Each row has a name. Each question is about the rows just above it. Places in a row count from 1.

[188  97 150 156 147 129 111 119 160]  U
[ 58 142  97 135 116 115 108 112 102]  W
[ 95  90 109 153 107 161 161 184 161]  C
[111 197 122 107 112 140 197 120 140]  R
[149 146 182 179 108 122 137 152 189]  G
[117  97 150 156 147 129 111 119 172]  D
[116 111 187 107 143 118 177 110 162]  X
[114 129 170 143 173 153 184 122 150]  S
[175 133 110 131  79 127 141 188 124]  Z
[ 58 142  97 135 116 115 108 112 166]  Y
[129 178 103  92 164  85 104 131 113]  V
[181  97 150  97  97  97 181 181 172]  N
Every place of [181] in N:  1 7 8
At which places does R hold [140]?  6 9
Places of [161] in row C:  6 7 9

[179 134 146 134 179 179 179] : J
[121 139 143 123 123 175 137] : H
[110 134 147 133 179 180  91] : Q
[121 139 143 123 123 175  40] : B
[101 101 101 158 101 101 101] : P
Every place of [101] in P:  1 2 3 5 6 7
Every place of [179] in J:  1 5 6 7
Every place of [134] in J:  2 4

[155 156 155 156 156 155]  E
[155 156 196 156 156 154]  L
[155 125 196  76 156 138]  F
Every place of [156] in L:  2 4 5
Every place of [155] in E:  1 3 6
Places of [156] in row F:  5

[189  94 107 108  87  99 192 141 202 189]  domet
[124 122 153 151 124 112 122 151 126 125]  ruvop
[142 144  89  98 143 146 146 112 128 127]  pur
[117 107 166 165 113 101 115 169 130 132]  Gubol
[127 161 124  93 154 150 160  94 123 124]  sagun
[139 158  98 100 157 159  98  76  98 132]  vozam
Every place of [151] in ruvop:  4 8
At which places does sagun hold [124]?  3 10
Every place of [189] in domet:  1 10
Every place of [159] in vozam:  6
At which places does vozam hold [158]?  2

[ 78 168 175 167 160 125  56] = dev
[183  81  74  86 102 158 154] = dimu
[179 179 179  90 186  90 179] = Faso
[175 117  81 116 116 116 130] = Ziku
[ 70 182 188 170 137  87 140] = rovov
[ 67 184 191 173 140  91 134] = Mov
[ 69 184 191 170 130  82 154] = Pafa
[ 78 168 175 167 160 105  88] = gasos
[187  72  66  86 122 172 187] = kobuv
[ 80 177 184 156 108 185 198] = Negis
Every place of [179] in Faso:  1 2 3 7
Every place of [81] in Ziku:  3
Every place of [187] in kobuv:  1 7
At which places does Faso hold [90]?  4 6
Every place of [116] in Ziku:  4 5 6

[ 79  63 139 104  82  87  94 102  82  66 120 104  90 183  98  84  81  76
 104 182 168 201 195  67  91 187  99 104  73 165  77 198] -> dopu
[174 170  99 142 115 166 156 114 170 171 164 162 113  74 116 166 167 126
 109  76 143  92 101 129 172  73 168 163 165 143 114  71] -> vami
[ 93 104 153 146 167  98 101 162  91 100  93 104 166 160 158  98  93 160
 164 163 104 136 144 152  88 164  85  91  99  94  79 155] -> sar
[163 151 107 118  99 150 149  99 154 161 157 154 100  94 106 160 161 106
 109  91 138 119 113 108 159 100 162 154 159 146 157 103] -> vol
[ 93 103 160 146 168 147 102 147  92 100  89  99 168  99 163  94  94 147
 165 147  97 125 135  99  92 151 147  99 102  96  95 146] -> laguf
[ 92  98 166 143 169  90 104 165  91  90  92  93 172 158 163  90  92 160
 165 157  96 134 144 161  86 163  92  90  94  96  91 154] -> zaba
[ 99 108 157 162 178  97 101 172  98 103  88 109 177 137 171 100  93 167
 174 136  92 111 125 169  88 138  92  95 100  86  96 125] -> denu
[ 83  82 150  91 123  83  96 126  82  84  94  87 128 184 124  88  89 110
 131 178 123 174 160 102  87 180  88  88  94 123  81 189] -> non
[159 153  98 104  78  78 153  83 161 156 153 155  85 117  88 161 164  87
  89 153 100 134 129  89 167 106 163 165 155 165 153  78] -> tuge
At which places does vami hold [114]?  8 31
At which places does dopu hold [104]?  4 12 19 28
At which places does laguf hold [99]?  12 14 24 28
Every place of [78] in tuge:  5 6 32

[ 83 137 155 152  97  98 150  96  92  93  94] = K
[121 119 116 109 114 119 110 122 119 113 118] = A
[147 111 104  97 153 150 100 153 151 160  97] = M
[143 143 197 179 135 143 174 131 131 126 132] = T
Every place of [97] in M:  4 11
Places of [160] in row M:  10
At which places does T hold [143]?  1 2 6

[110 106  91  84 161 118  87 124 163 186 128 198 156 100 125 117 140]  Sime
[125 141  44 132 105 159  89 136 137 166 115 177 116  85 102 111  95]  rez
[127 101  37 158 128 160 105 140 128 154 124 105 100  82 115 160 102]  devu
[118 121  57 107 121 141  75 132 150 176 118 193 133  91 106 108 108]  Vif
[114 111  71  94 138 130  76 128 157 181 122 199 145  95 113 110 159]  reg
[115 145 126 106 206 125 189 120 146 161 152 145 140 106 168 156 106]  Zetis
[108 118 135 101 207 109 156 120 156 164 152 165 154 117 163 147 183]  Pip
[126 177  79 165 170 126 170 126  79 170 170 136  79  85  79 154 170]  lisi
[105 104 118  85 191 108 117  80 164 175 144 123 160 114 147 132 125]  naf
[119 170 170 170 131 175 156 137 124 151 132 150  97  81 129 136 116]  raf
[119 124  55 111 118 144  75 133 148 175 117 191 130  90 105 108 105]  pesa
At which places does Zetis hold [106]?  4 14 17
Places of [101] in row devu:  2
Every place of [100] in devu:  13
At which places does raf hold [124]?  9
At which places does lisi hold [126]?  1 6 8
Every place of [118] in Sime:  6
Places of [79] in row lisi:  3 9 13 15

[130 118 119 130 130 120 130 130 132 130 120 141 120 130 130 118 122 142
 139 149 145 117 131 141 131 130 130 137 130 145] : zupez
[ 90  51  47 172 165  57 194 168 183 167  53 169  56 174 172  54  62 169
 197 204 194  51 183 168 180 175 167 190 175 189] : fito
[150 180 175 119 119 167 119 122 113 121 171  97 168 118 119 171 165  97
 112  85  88 173 116  99 115 116 121 115 120  87] : Fite
[124 135 126 148 144 124 149 149 148 147 126 116 124 149 148 126 124 116
 149 122 121 128 151 116 149 147 147 147 150 117] : givi
[113 107 100 156 151 102 157 155 160 153 102 133 102 157 156 103 104 133
 165 149 144 103 161 133 159 156 153 162 158 141] : bif
[125  83 142 163 156 137 163 165 161 161 140  86 138 165 162 145 134  83
 151  87  89 148 167  85 163 160 162 153 168  81] : Lofo
[158 174 177 100 104 170 100 101  95 102 174 115 170  98 100 170 169 117
 101 101 102 171  94 118  96  98 102 103  98 106] : zunur
[115 151 129 178 169 125 180 181 177 176 128  82 126 182 178 134 122  79
 165  88  91 137 185  81 180 175 177 166 185  80] : tobab
[127 123 121 139 137 121 140 140 141 139 122 130 121 140 139 121 122 130
 144 138 136 121 142 130 140 139 139 143 141 133] : vapit
[107 128 108 182 172 108 183 183 184 178 109  99 108 185 181 115 106  96
 177 113 112 117 190  98 185 180 179 176 188 102] : dage
[151 181 175 122 122 167 122 125 116 124 171  95 168 122 122 171 165  95
 112  83  86 173 119  96 118 119 124 115 123  85] : lozo
[162 177 182  93  98 174  92  94  88  95 178 118 174  90  93 174 174 120
  95 101 102 175  86 120 157  91  95  97  90 108] : Nonap
Places of [194] in row fito:  7 21
At which places does Lofo hold [156]?  5

[131 210 209 141 148 159 175 188 197 205 209 210 213 211 211 210] : Tifo
[127 126 127 128 200 128 200 130 134 128 150 128 177 190 200 128] : lezi
[160 175 190 199 205 208 209 211 212 212 211 213 211 211 212 213] : poroz
[160 127 190 199 205 208 209 211 183 194 202 206 209 211 211 212] : vub
At which places does Tifo hold [209]?  3 11
At which places does lezi hold [128]?  4 6 10 12 16

[210 154  63 154 210] = Dedek
[182 213 141 179 211] = demev
[ 64 152 179 140 168] = sapo
[183 157 150 203 209] = kozap
[145 145 145 145  46] = sonef
[151 208 208 151 180] = Lino
Every place of [151] in Lino:  1 4
Places of [145] in row sonef:  1 2 3 4
Places of [179] in row demev:  4
At which places does Lino hold [208]?  2 3
Every place of [210] in Dedek:  1 5

[133 140 150 180 160 149 187 112 122 150 108 107  64 128 162 150 161 118
 163 147 141 155 100 158] = vuv
[121 173 162 112 124 121  93 141  51 117 124 143  68 104 109  95 178 124
 156 143 182 116 118 119] = Ful
[133 140 138 180 128 149 187 112 122  97 108 107  80 128 162 150 161 118
 163 147 141  40 170 140] = dok
[133 173 162 112 124 120  93 141  51 117 140 143  68 128 109  95 178 124
 156 143 182 116 118 119] = Fir
Every place of [150] in vuv:  3 10 16
At which places does Ful hold [121]?  1 6

